cols: K C M Z B A N R H V
<83>: -13; 7; 26; 36; 37; 25; 6; -14; -30; 53
<97>: 16; -26; 4; 22; -19; 0; 25; -20; -7; 23
<55>: 27; -7; -24; 16; 18; -24; -8; 27; -3; 53
down: 25; -8 => N
down: -19; 18 => B
key -> tag
-3 -> j190
36 -> j772
16 -> j963
key <55> 3:  => j963
gone <97>: -7; 22; -26; 23; 25; 4; 16; -19; 0 => -20
gone <97>: -26; -20; 16; 23; -7; 25; -19; 4; 0 => 22
down: -20; 27 => R

cols: T Q D J E P Y W
<108>: -22; 4; 38; -44; -4; -8; 5; -15
<8>: -22; 4; 38; -44; -17; -8; 5; -15
<102>: -22; 4; 38; -44; -4; -8; 3; 48
Table of tags by key:
-44 -> j751
4 -> j720
6 -> j701
5 -> j275
3 -> j663
key <8> 6:  => j275
q: -22; 4; 38; -44; -17; -8; 5; -15 => <8>
q: -22; 4; 38; -44; -4; -8; 5; -15 => <108>
q: -22; 4; 38; -44; -4; -8; 3; 48 => <102>
gone <102>: 4; 3; -22; -44; 48; -8; -4 => 38

cols: bas pofaz gesi peri tob pima tel Vob Fesaz
<153>: 20; 3; -25; 9; 18; 14; -1; 11; 12
<174>: 15; 14; 3; -2; 19; -12; 2; -5; -5
<37>: -8; 1; 18; -10; -6; 21; -8; -9; -8
<44>: 18; 10; -8; 0; 18; 8; -3; 3; 7
<30>: 3; -4; -14; 6; 9; -14; 15; -21; -23
<46>: -10; 10; 18; -9; -21; 30; -13; 2; 0
<82>: -6; 16; 7; -13; -26; 14; -4; 0; -1
<166>: 0; -6; 43; 5; 31; -38; -1; -8; -6
down: 3; 18; -8; -14; 18; 7; 43 => gesi
down: 18; -8 => gesi
tags:
3 -> j202
-8 -> j510
1 -> j128
-4 -> j413
key <37> 1:  => j128
down: -3; 15; -13 => tel
q: -10; 10; 18; -9; -21; 30; -13; 2; 0 => <46>
q: 18; 10; -8; 0; 18; 8; -3; 3; 7 => <44>

cols: Fizu zevov fid Kovo puf pelu gopi sofum navok biz
<25>: 20; -2; -18; -23; 15; 3; 23; 26; 0; 11
<41>: -15; 11; 48; 15; 4; -1; -19; 19; 10; -16
<69>: 36; -16; -12; -30; 10; 6; 50; -3; 12; 31
down: 10; 12 => navok
gone <41>: -15; 10; 15; 48; -19; 4; -1; 19; -16 => 11

cols: patob legu Lanem fifu Mazan Poto fugot
<187>: 16; 8; 27; 10; 8; 15; 26
<151>: 52; 28; 14; -11; 22; 24; 18
<186>: 6; -12; -4; 4; 7; -8; -7
<113>: -21; 18; -3; 15; -12; 19; 9
<115>: 7; -5; 8; 0; 19; 2; -10
<133>: 9; 3; 8; -34; 9; 10; 17
<107>: 7; 18; 9; -32; -2; 15; 6
<65>: 3; -7; -1; -3; 1; -14; -12
<84>: 18; 27; -1; 3; 4; 22; 36
gone <186>: 4; 7; -7; -4; 6; -8 => -12
down: 18; -5; 3; 18 => legu
Table of tags by key:
9 -> j69
1 -> j418
10 -> j183
-34 -> j958
8 -> j261
0 -> j87
key <133> 4:  => j69
gone <187>: 15; 8; 27; 8; 16; 10 => 26
q: 52; 28; 14; -11; 22; 24; 18 => <151>

cols: kul talo kem noza Kevi zota Sudu mok
<167>: 17; -28; 25; 3; 20; 18; -21; -28
<141>: 17; -28; 25; 3; 20; 18; -21; 26
<163>: 13; 1; -7; -9; 8; 18; 17; 11
<66>: -1; 3; 42; 17; 4; 10; -11; 10
<148>: 20; 0; 1; -10; 31; 24; -8; 23
<139>: -7; 15; 24; 6; -9; -3; 12; 0
<135>: 13; 1; 12; -9; 8; 18; 17; 11
<62>: -16; -18; -19; -14; 24; 0; -19; 2
<129>: -34; -20; -21; -1; 2; 5; -19; -20
<67>: -18; -9; -35; -23; 8; -10; 7; -17
gone <148>: 31; 20; 0; 24; 23; -8; -10 => 1
Table of tags by key:
7 -> j847
-19 -> j806
-11 -> j31
6 -> j505
8 -> j249
-36 -> j660
-21 -> j49
-35 -> j828
-10 -> j568
key <67> 6:  => j847
q: -7; 15; 24; 6; -9; -3; 12; 0 => <139>

cols: Fif Vofe mogag Kivuv fesa fak fum
<4>: -14; -3; -6; -7; -28; -9; 5
<36>: 30; -50; 0; -2; 14; 16; -8
<20>: -36; -9; -27; -13; -9; -1; -7
<169>: 14; -2; -6; -25; 29; -3; 7
<68>: -49; 24; -9; 27; -55; -9; -2
<104>: -13; 33; -11; -5; -7; -26; 11
<16>: 10; -16; 0; 3; 5; 8; -12
<183>: -32; 18; 4; 10; -40; -14; 11
<132>: 23; 8; 19; -12; 19; -13; 22
<60>: 2; -16; -15; 3; 1; 13; -20
<176>: 26; -26; 15; -12; 21; 16; -2
<142>: -3; 20; -34; -22; 11; -31; 13
gone <132>: 19; 23; 22; -13; 8; 19 => -12
gone <4>: -14; -7; 5; -28; -9; -3 => -6
key -> tag
14 -> j244
15 -> j139
20 -> j443
3 -> j498
4 -> j102
21 -> j491
-9 -> j119
5 -> j99
key <16> 4:  => j99

cols: S L X U G F
<103>: 15; -33; 26; 1; 3; 4
<143>: 5; -22; 20; -19; 22; 1
<168>: 2; 3; 3; -21; 20; -19
<56>: -21; 20; -19; 22; 1; 0
<85>: 26; 2; 2; 4; 3; 21
<18>: -26; 15; -32; 26; 2; 2
<144>: -47; 53; -27; 15; -33; 26
<131>: -32; 26; 2; 3; 4; -21
<13>: 3; 4; -22; 20; -18; 22
<22>: 53; -27; 15; -32; 26; 1
Table of tags by key:
-21 -> j874
-22 -> j159
2 -> j478
-32 -> j764
3 -> j277
key <168> 3:  => j874
gone <144>: -47; 15; 53; -33; 26 => -27
down: 15; 53 => L
q: 53; -27; 15; -32; 26; 1 => <22>
gone <13>: 20; 4; 3; -22; 22 => -18
q: 2; 3; 3; -21; 20; -19 => <168>

cols: zuzub kovuz ruvoz tib nupo
<10>: 1; 19; -7; -29; 20
<70>: -27; 17; 14; -32; -18
<19>: -1; 35; -2; -13; 12
<27>: -27; 17; 13; -32; -18
<57>: -5; 55; -2; -25; -3
<15>: -25; 6; -4; -12; -34
gone <10>: 19; -7; -29; 1 => 20
gone <57>: -5; 55; -3; -25 => -2

cols: baz vugen muvud pamuz Lekod zage
<40>: -23; 13; 0; -12; 16; -32
<130>: -9; 44; 3; -25; -24; 14
<114>: 3; 1; 1; 6; 3; 0
<112>: 7; -1; -16; 18; 6; 31
Table of tags by key:
-12 -> j430
18 -> j656
6 -> j369
-24 -> j767
19 -> j554
14 -> j982
-25 -> j231
key <130> 3:  => j231
q: -23; 13; 0; -12; 16; -32 => <40>
gone <112>: 18; 6; -1; 31; 7 => -16
gone <114>: 1; 1; 3; 3; 6 => 0

cols: Gitiv vufop Rif vuda Luv romo nitan
<118>: 20; 22; -4; 1; 9; -12; 23
<33>: -3; 16; 2; 17; -1; 24; -3
<2>: -33; -29; -14; -14; 0; 9; -24
<92>: -24; -41; -8; -25; -23; -8; -20
<73>: -8; -3; -42; -43; 26; -28; 21
<172>: -15; -27; -24; -31; 10; -28; 1
<147>: -3; -3; 22; 16; -13; 23; -18
<145>: 8; 0; -20; -22; 15; -35; 24
<164>: -14; -20; 15; 2; -11; 20; -27
gone <92>: -20; -8; -8; -23; -41; -25 => -24
gone <73>: -43; -8; 26; 21; -3; -28 => -42
tags:
-3 -> j927
22 -> j571
-14 -> j187
key <147> 2:  => j571
q: -24; -41; -8; -25; -23; -8; -20 => <92>
gone <147>: -3; -18; 22; -13; -3; 16 => 23
down: -14; -8; -42; -24 => Rif

cols: Sazag kebo Guz Rus kofa Sufem Fimem
<24>: -7; -17; 1; 33; -23; -27; 20
<95>: -20; -22; -34; -15; 4; 27; 22
<14>: -6; -16; -38; 30; -8; 2; 2
<38>: 23; 19; 39; 17; -8; -15; -5
<127>: -14; 18; 29; -19; -12; -29; -17
<161>: 13; -22; 7; 32; 2; 29; 26
<59>: 17; 21; 29; 1; -8; -29; -18
<87>: 23; 19; 39; 17; 2; -22; -17
<117>: -3; -16; -31; -6; 14; 33; 15
<179>: -21; -22; -36; -15; 2; 24; 19
<137>: -3; 0; 43; -12; -12; -6; 18
<100>: -19; -20; -20; 34; 6; 29; 22
tags:
6 -> j979
7 -> j256
-8 -> j137
-12 -> j494
2 -> j591
-17 -> j9
-13 -> j62
key <127> 4:  => j494
q: 13; -22; 7; 32; 2; 29; 26 => <161>
gone <179>: -22; 2; -15; 24; 19; -36 => -21
q: -3; -16; -31; -6; 14; 33; 15 => <117>

cols: kepab Tetef zudub Dipi Bazo zan Zak
<123>: 13; 0; -4; 0; 24; 0; 7
<6>: 13; 0; -4; 0; 24; 0; -24
<110>: -26; -10; 11; 12; 15; 0; -1
tags:
13 -> j82
-26 -> j602
-10 -> j309
key <110> 0:  => j602
q: -26; -10; 11; 12; 15; 0; -1 => <110>
down: -4; 11 => zudub

cols: Piv pes fonur Siz Poned vunel
<89>: -2; -8; 0; 1; -8; -9
<138>: -41; -42; 21; 50; 33; -55
<50>: -2; -8; 0; -19; -35; -9
<76>: 17; -10; -4; -23; -7; -8
<105>: -2; -8; 0; -19; -35; -15
down: -8; -42 => pes
down: -9; -55; -9; -8 => vunel
gone <89>: 1; -2; -8; -8; -9 => 0
tags:
-9 -> j189
-43 -> j785
-55 -> j735
-10 -> j931
-42 -> j416
key <138> 1:  => j416
gone <138>: 50; 21; -42; 33; -55 => -41
gone <138>: 21; 33; -42; 50; -55 => -41

cols: sav mes tunil sizar nonu Gel pov losen neno
<7>: -10; 0; -3; 10; 4; -5; -1; -21; 3
<17>: -10; 0; -3; 10; 4; -5; -1; -8; 3
<42>: 0; 3; -16; -9; 21; 30; -12; 31; 14
key -> tag
4 -> j887
0 -> j703
3 -> j237
15 -> j63
30 -> j788
14 -> j653
key <42> 1:  => j237
down: 3; 14 => neno
down: 0; 3 => mes
down: -3; -16 => tunil
down: -5; -5 => Gel
gone <42>: 3; -12; 30; 0; 14; 21; -9; -16 => 31
gone <42>: 31; -16; 3; 21; 14; -12; -9; 0 => 30

cols: sikip Zag Gati sus
<81>: 27; -10; -25; 28
<28>: 20; -5; -3; 5
<128>: -48; 20; 2; -2
<155>: 24; -12; -51; -49
<9>: -48; 20; 2; 1
<47>: 27; -10; -2; -39
<96>: 19; -5; 2; 18
gone <96>: 2; 19; -5 => 18
key -> tag
-49 -> j680
24 -> j741
-9 -> j546
-10 -> j916
-48 -> j379
-11 -> j52
-12 -> j863
key <155> 1:  => j863
q: 20; -5; -3; 5 => <28>
q: 27; -10; -25; 28 => <81>
gone <81>: 28; -25; -10 => 27
q: 27; -10; -2; -39 => <47>
down: 5; -2 => sus

cols: Mema rotaz tepu mam
<12>: -2; -1; -21; 7
<134>: -8; -1; 0; -8
<99>: -15; 4; -1; -18
<77>: 27; -8; -2; -12
<94>: 46; 20; 17; 20
<52>: -10; -10; -9; -7
<29>: 6; 18; -3; 1
Table of tags by key:
-8 -> j648
5 -> j3
46 -> j973
-15 -> j526
1 -> j461
-16 -> j113
6 -> j100
-2 -> j675
key <29> 0:  => j100
down: 17; -9 => tepu
gone <12>: 7; -2; -21 => -1
gone <12>: 7; -2; -1 => -21
gone <29>: -3; 6; 18 => 1

cols: vigof dofes zibev lefu dedas rali
<54>: -4; -9; -16; -9; -17; -10
<140>: 7; -42; 8; -15; -13; -43
<49>: -8; -32; 7; 19; 5; 12
<91>: -28; 17; -47; -25; -21; 12
<11>: 3; 18; 49; -4; 9; 5
<120>: 1; -17; 19; -17; -10; 14
tags:
-3 -> j399
0 -> j545
1 -> j620
-16 -> j695
-4 -> j247
2 -> j690
-17 -> j496
key <120> 0:  => j620
down: 12; 12 => rali
gone <54>: -9; -10; -17; -4; -9 => -16
gone <140>: -15; 8; 7; -43; -13 => -42

cols: nuku zaku mogim Kuvi viz fona buduz zav bog
<58>: 2; 6; -7; 20; -10; -14; -7; -8; -32
<48>: 2; 6; -7; 20; -10; -15; 3; -8; -32
<64>: -5; 37; -6; -13; 22; 21; -28; -9; -13
<53>: 2; 6; -7; 20; 5; -15; 3; -8; -32
gone <53>: 5; 2; -8; -7; -15; 3; 20; -32 => 6
key -> tag
19 -> j356
-13 -> j855
-8 -> j397
-7 -> j669
20 -> j195
key <48> 3:  => j195
gone <58>: 2; 6; -14; -10; -7; -7; -32; 20 => -8
gone <64>: -13; -28; -9; 37; -13; 21; -6; -5 => 22

cols: mufe guram Gosu vus beto niku tok Pezus Nur gifiz
<34>: 1; -1; -32; 18; -1; 29; 6; -1; -53; 2
<124>: 1; -1; -13; 14; 4; 16; 0; 3; -19; 3
<158>: -2; 1; -7; -8; -25; 4; 0; -4; -10; -20
<86>: 1; -1; -13; 14; 4; 16; 5; -1; 25; -18
<35>: 2; 2; 27; -12; 23; -13; 6; -1; 31; 12
<51>: -2; 7; -10; -11; 25; 18; 5; -3; -16; -20
<116>: 0; 3; -4; -5; 31; 9; -6; -1; 4; -10
down: 1; -2 => mufe
down: 14; -12; -11; -5 => vus
down: -1; 2 => guram
tags:
-2 -> j535
32 -> j846
3 -> j955
4 -> j995
-1 -> j621
31 -> j18
key <86> 4:  => j995
down: 3; -4; -1 => Pezus

cols: fivi dabeb Lelis misid nubef
<136>: -4; 10; 3; -3; 1
<31>: -6; 46; 21; -5; 9
<126>: -11; -2; -4; -10; 2
<32>: 25; -2; 1; 21; 1
Table of tags by key:
3 -> j258
4 -> j672
9 -> j635
21 -> j797
20 -> j866
key <31> 2:  => j797
gone <31>: -5; 9; 21; 46 => -6
q: -11; -2; -4; -10; 2 => <126>

cols: Nefiz lal dopub buze kot nabu gavod Luful
<162>: -49; -47; -2; 51; -31; -24; 46; 50
<199>: -12; 45; 16; 44; -21; -2; 33; -14
<206>: -7; -17; 14; -21; -1; -44; 26; 45
<194>: -12; 45; 16; 44; -21; -2; 17; -14
<208>: -49; -47; -2; 51; -31; -24; 18; -22
<209>: 37; -27; -29; -22; 38; 47; 0; -30
<80>: -37; -27; -9; -18; -29; -29; -22; 50
<3>: -39; -33; 41; -42; -44; 48; -45; 44
<156>: 24; 47; 15; -39; -6; 12; 5; -29
<98>: 20; 1; 19; 25; 19; -41; -10; -43
<190>: -7; -17; 14; -21; -1; 23; 21; -36
gone <194>: -12; 44; 45; -14; 17; 16; -2 => -21
tags:
45 -> j206
12 -> j730
-44 -> j89
key <206> 5:  => j89

cols: lur tivot tufu gom ditu daset Res
<5>: 15; -13; 17; -2; -10; -18; 23
<21>: 6; 17; -30; -2; 7; 17; 15
<78>: -17; -47; -10; -14; -1; -16; -1
<71>: -17; -47; -10; -14; -1; 0; -1
<93>: 13; 26; -39; 21; 22; 10; 23
<74>: -8; 41; 1; -21; 17; 17; 22
tags:
0 -> j794
-30 -> j753
-18 -> j76
-19 -> j860
17 -> j13
18 -> j434
key <21> 5:  => j13
gone <93>: 22; 10; 26; 23; 13; -39 => 21
down: -2; -2 => gom

